[ -1.4 -14.9  -4.2  18.4   5.2  -0.7   7.3 -14.0 -36.6 -24.5 -11.3 -30.6
 -36.8  10.8   7.6 -17.5  -2.9  -6.4  45.2  -7.3  26.1  -1.2   0.1 -14.9
 -26.4 -29.6  18.0 -22.7  -0.3  21.7 -16.7   4.5   7.2 -11.5  -3.7 -29.4
 -17.8   8.3  -1.8]  2
[ 26.6  10.0   7.2 -21.4 -22.7   6.6  -3.0  14.6   4.2  31.1  -5.7  24.0
  38.6   2.6   0.2  15.0  14.7  -9.3 -26.0  -2.1 -27.0  10.1  14.5  -1.8
  25.6  -6.5 -19.2  13.0  -8.3 -34.3   5.1 -34.1  35.7   6.3  11.3  67.2
   3.0 -23.1   5.5]  0
[ 19.2   7.4  -3.1 -42.7  -6.2 -21.5   2.4 -42.6  16.9  17.8 -20.4  25.2
  32.2 -15.1   0.6   7.2   6.2   9.9  -2.3   6.7  -6.0  -3.1   8.1  20.5
  16.3  -5.9 -32.8  29.2  -6.3 -28.5   0.3  16.2  -2.1   0.7  10.3  43.1
  -1.4  14.0  -0.5]  0
[ 11.6   4.9 -15.9  26.0 -29.1   1.8  -0.3   4.3   1.3  16.7  46.8 -15.4
  10.9   0.0  -4.2  27.9  11.5 -11.3   1.7  -3.7  -6.3 -11.0  17.8 -12.8
 -13.6  17.2 -31.9  51.0  -0.6 -46.1 -25.0 -57.6  -9.1 -20.1   2.3  45.0
  -0.4  -1.1   9.5]  0
[  3.3 -21.9  17.1 -20.5  16.3 -20.3   2.6 -31.9 -24.4 -31.2 -37.4  -9.6
 -45.3   8.4  12.7 -21.7  -5.0  -6.4  65.9   9.8  28.8 -30.4 -12.0  -1.8
 -40.3 -43.3 -11.9  -1.2  -2.2  24.8 -18.4  32.7  13.2  20.2  -0.7  -5.2
  15.5  21.8  -9.5]  2
[ 15.7 -40.0 -56.2 -86.6  59.9 -21.4 -17.0 -47.0   0.2   7.8 -39.0  69.8
   3.7  21.0  12.9 -26.7  -5.8  -6.6  33.5   6.3   1.3   9.8  11.1   3.0
 -28.5 -17.8  -8.0  -6.2 -17.9 -26.6  -5.5 -16.4  -6.0   2.6  10.5  86.6
   9.6  12.8 -18.4]  0
[ -1.8 -15.9  -6.0  -0.7  59.9 -18.5   6.3 -48.2  31.1   1.9 -10.1  -2.1
  17.5   2.8   4.0   5.5  -1.5  -4.4  23.2  -3.0   8.3 -12.0   3.8   2.9
 -20.9   9.6 -14.7  14.8 -14.3   0.2 -14.9 -40.5  14.7  -5.2   3.0   8.7
  -8.5   5.3 -12.9]  0
[ 18.8  15.5   1.7   0.8 -23.2   7.3 -14.0  13.2  -4.8  23.7  -5.5 -12.9
  34.0  18.9 -21.9  23.8   7.9  -4.3 -22.5  -3.4 -26.0  -7.6  16.0 -10.5
  -8.3 -15.5 -40.0   0.4  -8.5 -55.1  -3.2 -49.1  -5.4   4.6 -13.0  25.9
   3.6  -4.6 -38.6]  0
[ 11.4  16.6  -8.3  11.4  -4.3   1.1   6.4 -23.3  -8.4  19.0   4.4 -20.4
 -24.6  -5.4  10.9 -17.6   4.6 -10.1  49.7  33.8  24.5  -6.0  24.0  -1.6
 -16.8 -25.3 -50.0 -33.2   0.5  19.6  -2.2   8.4  37.3   5.6   3.9 -41.2
   8.3   9.1   4.8]  2
[ 26.2  17.1   3.4  37.4 -67.0  -0.2  19.7   9.5  -1.5  13.9   7.1 -35.0
  51.2  16.0  -7.1  45.0  20.3  -3.7 -22.1  22.0  -0.4 -10.7  14.3   2.1
  -2.6 -14.9 -49.0  60.2  -1.7 -60.5 -10.7 -29.9 -12.0   6.5   3.8  52.6
 -52.8 -11.1  -0.1]  0
[ 14.4  -7.3  41.5   3.0   5.1 -32.4 -11.1  24.6 -18.4  -4.6 -38.1   3.6
  31.5   6.4  -3.3  11.1   9.2  14.0 -22.4  -0.6 -38.1  -0.6  16.9   8.1
  44.0  -3.1  26.2  29.5 -16.9  -5.4  -0.4   6.4 -12.2  -2.0   3.7  41.6
   7.2 -10.4  -1.7]  1
[ 12.8  -8.8  16.5  26.7  -1.2 -18.8  -6.1 -17.3 -25.3 -15.0 -53.3 -41.5
   9.8  11.3   0.3   8.3 -10.0  -6.4  23.8 -86.6  26.1 -32.1  10.3   1.3
  -7.4 -30.7 -24.0 -23.8   8.6   5.1 -11.7   1.9  20.2  -8.0  -2.5  -1.8
  22.6   0.8  -6.0]  2
[  7.6  22.4   3.1   5.6  -4.3 -14.9  -3.5   9.2   2.7  13.8 -17.5   2.3
  45.2  17.1  -2.5  12.8   0.1  -1.9 -30.2  -9.8 -16.7   3.6   2.3  11.4
  18.3   8.5  -4.9  17.2  -9.7 -43.4  -6.8 -35.9 -19.0 -10.1   8.2  49.6
   6.1 -21.0  -9.4]  0
[  3.2 -22.8   4.7 -18.5  18.9  -8.4 -12.7  -3.3 -17.9   2.6 -15.7   3.6
   1.5  -5.0  13.1   0.7   1.3   6.3  12.6  -6.2  12.8  -6.1  15.5   3.4
 -20.5   1.7 -20.6   3.5  -5.4  -6.0  -2.5 -27.3  -3.0   3.2  -2.6  19.6
  -4.5   9.1  -2.3]  0
[ -7.0  -9.6  -3.1  65.4 -30.8   4.0   7.4   2.4 -20.4   3.9  15.9 -32.2
 -22.0 -14.8   6.7   6.0  -2.5 -18.4  21.5  -1.5  28.6 -40.3  12.5 -11.5
 -24.8   0.2 -25.6 -10.2  15.9  21.4   4.0 -45.3  22.9 -22.3  -1.5 -39.8
  22.9   1.8  11.1]  2
[ 12.1  -4.0   8.2 -47.1  -4.5 -13.1   6.2 -27.4  -2.1  -3.3 -50.0  22.1
   9.0  21.3   0.7   0.7  -5.9  -0.3  -9.2  -7.6  -8.9  -4.9   9.4  -5.2
   1.2 -29.1  -5.6  27.1 -23.9 -37.0  10.6  29.0 -10.3  18.0  -1.9  67.6
   6.6   7.4  -7.1]  1
[-16.3  -1.5   8.0  -7.5   4.4 -19.8  -0.2 -27.8  -5.1   2.5 -29.6   9.3
 -14.2  -5.7   9.7  -9.9  -6.4   5.8  12.9   2.4  35.3  -8.9  -0.6  22.0
 -10.9 -17.6 -14.9   1.8   7.6  26.5  -1.7  51.7  14.7  -1.0  -8.4 -16.3
   3.6   6.4  -1.0]  2
[ 11.6 -21.2  23.5   0.2 -22.1 -18.0  -2.7   2.1 -27.2 -13.5 -39.7  -6.4
  -4.6   0.3  -1.5 -13.4  -7.3  -1.5 -16.5  10.0   1.2  -7.1   8.4  42.7
  20.1 -24.4   5.4 -11.1   7.5  -2.2   2.8  22.9   2.0  -5.8   3.0  13.6
  17.0  -5.4   4.1]  1
[  1.2 -17.0  -7.5 -14.7  -4.7 -15.6   9.8 -18.2 -23.3 -38.3  15.3 -26.0
 -73.9  19.4  19.6 -38.6  -4.6 -20.2  68.5  21.1   3.1 -23.5  -5.7 -14.4
  -8.2 -55.8  -4.8   2.9   4.0  17.3 -15.3  63.4  -9.6   3.1 -23.8 -13.9
  20.7  29.0  -9.7]  2
[ 15.5  -7.6  10.7   7.3  20.7  -1.5 -19.0  38.6   2.9  -0.3 -21.7 -10.1
  47.0  13.1  -9.1  18.3  -9.7 -12.0 -27.0  -7.5 -30.3 -10.6  23.0 -24.9
  44.3   4.1  13.9 -20.1  -1.2 -34.4   2.5 -43.5  -9.1  -0.4  -3.9  39.5
   6.5 -23.0   0.8]  1
[ 17.3  -3.0  18.3  -4.7  13.4 -22.4 -12.0  -6.0 -26.5   4.4 -63.2   6.8
  41.6  12.6  -8.6   6.5 -14.4  -0.9 -13.7  22.1 -10.5 -11.9  21.6  14.7
  25.6 -14.0  21.9 -17.7   3.4  -2.2  12.8 -19.4   2.7 -16.6  15.3   5.7
   9.2  -3.1   1.4]  1
[  3.8 -13.2  19.1 -16.9 -16.0  -7.8  -0.2   4.9  -3.6 -10.8 -48.4   9.2
   3.4   0.3  -6.2  -5.5  -2.1   2.5 -17.7   4.0  -3.1  -0.9 -29.6   3.3
  13.2 -10.8   2.4   5.7   4.5  -0.9   6.9  38.8  -7.9  10.4  13.8   6.0
 -42.8 -15.7   7.6]  1
[ 17.9   9.6  10.6  27.6 -45.4 -35.0  10.3  -2.4  -3.5  -1.6 -30.3 -38.2
  33.3   6.8 -18.9  42.3  13.5 -12.9 -22.3   6.0  12.1  -5.5  20.2  25.8
  25.8  -7.7 -18.3  72.7   5.1 -36.5   4.5   8.8  -9.1  -5.8  -3.5   7.0
   2.6 -15.0  15.8]  1
[ 31.0  25.5   4.9 -12.1 -36.8  17.2  -0.3  34.9   4.2  46.9  27.4  24.7
  18.3  -2.3  11.6  17.5  17.1  -4.6 -30.8  -7.3 -27.4  10.0   3.9  -5.7
  10.6   7.5 -22.4  -0.5   2.4 -57.8   8.7 -30.1 -15.8  -1.8   9.5  68.4
   7.1 -13.3  -5.7]  0
[ -4.4  -8.8 -17.6   6.3 -35.5  28.6  -4.4  29.9   0.1   3.7  39.1  19.6
   1.8  14.7   3.4  28.3  -1.9  -5.5 -23.4  -5.6 -22.9  -1.2   6.5 -31.6
 -23.0   2.8   7.0  17.1  -7.6 -61.0   1.9 -43.0 -22.7   9.1  -4.7  66.9
 -12.1   1.7  -6.9]  0
[ -6.4  -0.5  -0.1 -16.0  14.6  -9.3  -0.7  -8.0 -25.7 -15.1 -29.4 -24.5
 -22.1  11.8   6.7  -5.6 -28.5   3.2  38.6   5.1   4.6 -24.0  -3.7  -0.7
  -5.8 -27.8 -21.1 -41.1   9.3  31.1  -8.9  39.3  20.1 -16.0  -8.2 -24.0
  12.5  50.7   5.1]  2
[ 15.6 -13.1  16.5  -6.3 -55.1 -18.7   3.0 -14.7  -2.5   5.0 -25.6 -10.3
  12.5  16.7 -10.3  22.9  11.2   4.3 -13.1  18.7   6.9  -7.1   5.5  16.1
   4.9 -17.2 -15.7  45.4  -1.1 -42.6   3.1   6.9 -13.5   6.8 -16.6  42.1
  28.5 -10.6   7.8]  0
[ 14.5  -0.5   4.8 -10.9   8.0  -4.9 -14.8 -28.9   1.4  26.7 -28.2  24.0
  33.2 -12.6  -1.5  11.7 -10.4   0.8 -38.5  -7.6   3.8  11.3  16.0  -3.6
  10.9   6.3 -23.1 -13.6  -6.1 -21.5  17.4 -36.4  -2.8   0.5  14.3  47.1
   6.5  -6.0  -0.4]  0
[ 15.0  13.2   9.6  25.0 -45.7  -7.9  -8.4  26.4 -25.0  14.5 -20.3 -15.0
  -1.0  -2.3 -18.7   7.6  -0.4  22.5 -33.5   3.2  -5.8   5.7  13.2   9.6
  37.1  -0.6  -2.4  -3.9   8.0 -40.2  11.9  10.5  10.4 -15.8  -0.3  -3.3
  10.0  -9.2  10.2]  1
[  8.3   0.6  15.5  27.6 -82.5 -18.5   4.2  41.6 -17.3  -2.7 -18.9  -8.0
  24.2   1.8  -6.4  22.1  32.1  -3.3 -45.6   1.5 -20.8  -5.0  10.3  14.6
  50.9 -19.5   8.1  31.5  32.3  -9.8  13.8  19.2 -12.4 -10.1   3.6  -2.7
  14.3 -16.4  12.3]  1
[  5.9 -14.1  38.7 -19.8 -24.9 -21.2 -14.0  11.5   9.2  -7.6 -31.3  37.1
  17.8  -7.2   0.8  -1.2   8.8   7.2 -37.2  -2.6 -20.1   9.8   9.8   6.2
   2.0  16.5   5.6  24.2  -6.2 -33.2   8.9  -8.1  -7.3   4.9   3.2  29.8
  10.5 -14.6 -14.1]  0
[ -3.1 -29.5  -4.1  33.3 -50.2   0.0  -8.5 -14.1   7.0   6.7   6.9   5.7
  -7.6 -14.3   5.0  20.4  10.8  -7.8 -18.8 -28.2  27.4 -25.9  11.7  -3.1
 -31.1   6.3 -41.7  47.0 -32.4 -44.3   5.0 -34.8 -14.9  15.7 -18.1  40.6
  -7.1  13.4   0.2]  0
[ 20.3 -19.1  22.8   8.3   7.3 -30.1 -15.9 -18.7   2.8  12.2 -69.4  -3.9
  24.3 -13.2   3.8   1.6  24.2  13.1  -1.3 -21.8  25.7  -7.5  43.2  12.0
  32.3 -11.8 -26.0 -13.6  10.2  33.1   2.8   8.4  21.0 -11.4  12.8  -3.1
   0.3  -5.8   5.6]  1
[ 16.0  -4.6  -3.8   4.7  14.0  -8.1   4.0 -13.7 -17.9 -27.6  -7.2 -38.4
  -4.1   9.2  11.3   2.2  -0.1  -3.8  51.3   4.0  10.2  -9.4   7.1   6.4
   2.4 -10.8   0.2  11.1  -2.5  10.7 -10.4   4.4  16.0  -6.9 -10.5  -4.4
   9.8  11.8  -6.3]  2
[ 18.3   4.8  23.1  -3.6 -23.3 -19.5 -11.0 -33.3   0.1  16.3 -40.0   3.9
  34.3  -1.1  -3.5   4.7  12.7   8.6 -26.3   8.9   5.1 -20.3   7.0  27.7
  20.8 -12.1 -25.4  21.7   7.8 -10.6   5.7   1.2   2.2  -4.7  11.1   7.1
   8.2 -14.0   5.2]  0
[ -0.9  -8.5  12.9  15.5 -31.1  -4.7   4.9  12.8  -6.1   0.9 -17.7  -2.7
  20.9  -2.4  -5.4  20.1   0.6   2.2 -27.2 -28.1 -20.8 -14.8   7.0   0.6
  28.5   0.3  26.9   1.3  17.8 -28.1  12.3 -12.3   5.0  11.3   4.7  25.8
   2.1 -22.2  -1.3]  1
